Here is a tiny trained network, its code and every weight. The questions are about switching its units off for an input and a class, where a switched-off unit gives its printed mean instead of its output.

import numpy as np


def w(rows, s, z=0):
    codes = np.array(rows[::2]) - 128.0
    scale = np.full(codes.shape[1], s)
    scale[-1] = z or s
    return codes * scale


def f(y):
    return y / 2 * (1 + np.tanh(0.7978845608 * (y + 0.044715 * y**3)))


def log_softmax(a):
    a = a - a.max(-1, keepdims=True)
    return a - np.log(np.exp(a).sum(-1, keepdims=True))


def net(x, mask):
    res = np.array(x, float).reshape(1, 5) / 4 @ E
    y = f(res @ A[0][:, :-1].T + A[0][:, -1])
    res = res + np.where(mask, y, B[0][:, -1]) @ B[0][:, :-1]
    return log_softmax(res[-1] @ U[:, :-1].T + U[:, -1])


A, B = {}, {}
E = w([
[123,116,251,201,109,66],'x0',
[180,11,120,103,83,127],'x1',
[132,149,217,97,97,249],'x2',
[128,129,128,128,126,129],'x3',
[44,68,108,240,113,190],'x4',
],0.011)
A[0] = w([
[168,140,193,171,66,116,163],'neuron 1',
[87,95,163,140,147,129,96],'neuron 2',
[186,130,179,185,129,76,152],'neuron 3',
[115,112,96,137,152,49,34],'neuron 4',
[135,131,163,104,144,179,87],'neuron 5',
[114,112,94,230,84,193,3],'neuron 6',
[163,70,131,123,97,142,67],'neuron 7',
[167,54,148,82,107,118,79],'neuron 8',
[172,163,174,119,82,211,56],'neuron 9',
[81,229,150,133,183,134,91],'neuron 10',
[250,195,188,41,122,91,20],'neuron 11',
[177,46,149,91,54,132,81],'neuron 12',
[120,120,178,139,107,82,132],'neuron 13',
[130,133,69,114,144,182,179],'neuron 14',
[42,111,136,136,63,172,63],'neuron 15',
[149,154,72,110,94,175,134],'neuron 16',
[151,134,102,130,134,150,180],'neuron 17',
[152,147,82,68,133,166,152],'neuron 18',
[109,138,187,81,73,180,60],'neuron 19',
[120,157,211,156,103,97,129],'neuron 20',
[97,219,148,150,194,146,83],'neuron 21',
[116,118,179,124,113,103,157],'neuron 22',
],0.013,0.0038)
B[0] = w([
[91,122,123,84,170,169,178],'neuron 1',
[138,143,137,129,169,127,148],'neuron 2',
[78,103,87,87,189,159,183],'neuron 3',
[141,231,5,119,81,99,175],'neuron 4',
[109,184,71,127,97,77,159],'neuron 5',
[177,167,187,214,154,141,194],'neuron 6',
[160,66,167,115,78,91,154],'neuron 7',
[137,87,156,123,90,107,169],'neuron 8',
[113,213,7,116,88,107,186],'neuron 9',
[122,31,204,105,49,67,204],'neuron 10',
[229,201,183,234,185,129,249],'neuron 11',
[117,63,195,96,90,57,181],'neuron 12',
[90,120,106,86,163,183,165],'neuron 13',
[83,126,183,91,190,166,188],'neuron 14',
[177,177,111,179,132,143,178],'neuron 15',
[51,102,164,86,167,150,177],'neuron 16',
[107,117,130,115,148,134,150],'neuron 17',
[117,96,120,100,191,153,197],'neuron 18',
[89,165,22,137,110,101,177],'neuron 19',
[78,121,132,81,165,144,186],'neuron 20',
[135,73,178,102,71,81,196],'neuron 21',
[101,131,141,115,149,157,157],'neuron 22',
],0.011,0.017)
U = w([
[100,105,165,23,222,220,160],'0',
[213,154,202,242,168,155,190],'1',
[148,59,227,71,4,85,3],'2',
[137,168,5,104,80,98,161],'3',
],0.013,0.0027)

Each question gives the input, the list of numbers given to net, and the class t.
The units are the neurons (one row each of A and B). Each row of codes is followed by its name. A weight is (code - 128) times the scale printed after its matrix; where a second scale follows, it is the last column's (A, B and U).
mask holds one flag per neuron, in row order. A switched-off neuron (its flag False) gives its mean, the last column of its row in B, instead of its output. The means were averaged over made-up inputs and are rounded, as every weight is.
A unit's drop is (log p(t) with every unit on - log p(t) with that unit switched off) / (log p(t) with every unit on - log p(t) with every unit switched off).
The circuit of an input: a set's keep is (log p(t) with only the set's units on - log p(t) with every unit switched off) / (log p(t) with every unit on - log p(t) with every unit switched off). Starting from the 12 units with the biggest drops (on a tie, the unit counted first), units are removed one at a time, each time the one whose removal leaves the highest keep (on an exact tie, the one counted first), for as long as the keep stays at least 0.8.
circuit, biggest first: the units of the circuit, biggest drop first
unit that matters most: the unit with the biggest drop
k most important neurons: the k neurons with the biggest drops, biggest first
drop when u is switched off: that unit's drop, to one decimal
input [-5,-8,2,-2,-4], class 2: circuit, biggest first -> [neuron 10]
input [5,-5,3,1,-2], class 0: 4 most important neurons -> [neuron 20; neuron 1; neuron 3; neuron 12]
input [6,-3,-7,-6,-5], class 3: 2 most important neurons -> [neuron 4; neuron 14]
input [6,-7,-6,8,3], class 2: 2 most important neurons -> [neuron 10; neuron 21]
input [-7,8,-5,-7,-4], class 2: 2 most important neurons -> [neuron 12; neuron 8]
input [-5,3,2,7,6], class 1: 3 most important neurons -> [neuron 6; neuron 15; neuron 3]
input [-1,0,7,-4,8], class 1: 2 most important neurons -> [neuron 6; neuron 15]
input [-3,-3,4,6,4], class 1: 3 most important neurons -> [neuron 6; neuron 4; neuron 15]
input [-7,8,7,1,-7], class 2: 2 most important neurons -> [neuron 12; neuron 8]
input [4,-7,7,-2,4], class 2: 3 most important neurons -> [neuron 10; neuron 21; neuron 4]
input [4,-7,-8,0,-3], class 3: 2 most important neurons -> [neuron 4; neuron 12]
input [-7,8,-4,7,-8], class 1: 2 most important neurons -> [neuron 11; neuron 10]
input [8,-7,3,0,1], class 0: 3 most important neurons -> [neuron 20; neuron 1; neuron 3]
input [8,4,-7,-4,-1], class 0: unit that matters most -> neuron 3
input [3,-5,-7,-3,-3], class 3: drop when neuron 4 is switched off -> 2.2
input [2,-2,-5,6,1], class 3: drop when neuron 14 is switched off -> 0.0
input [0,-3,6,-1,-8], class 1: drop when neuron 11 is switched off -> 6.0
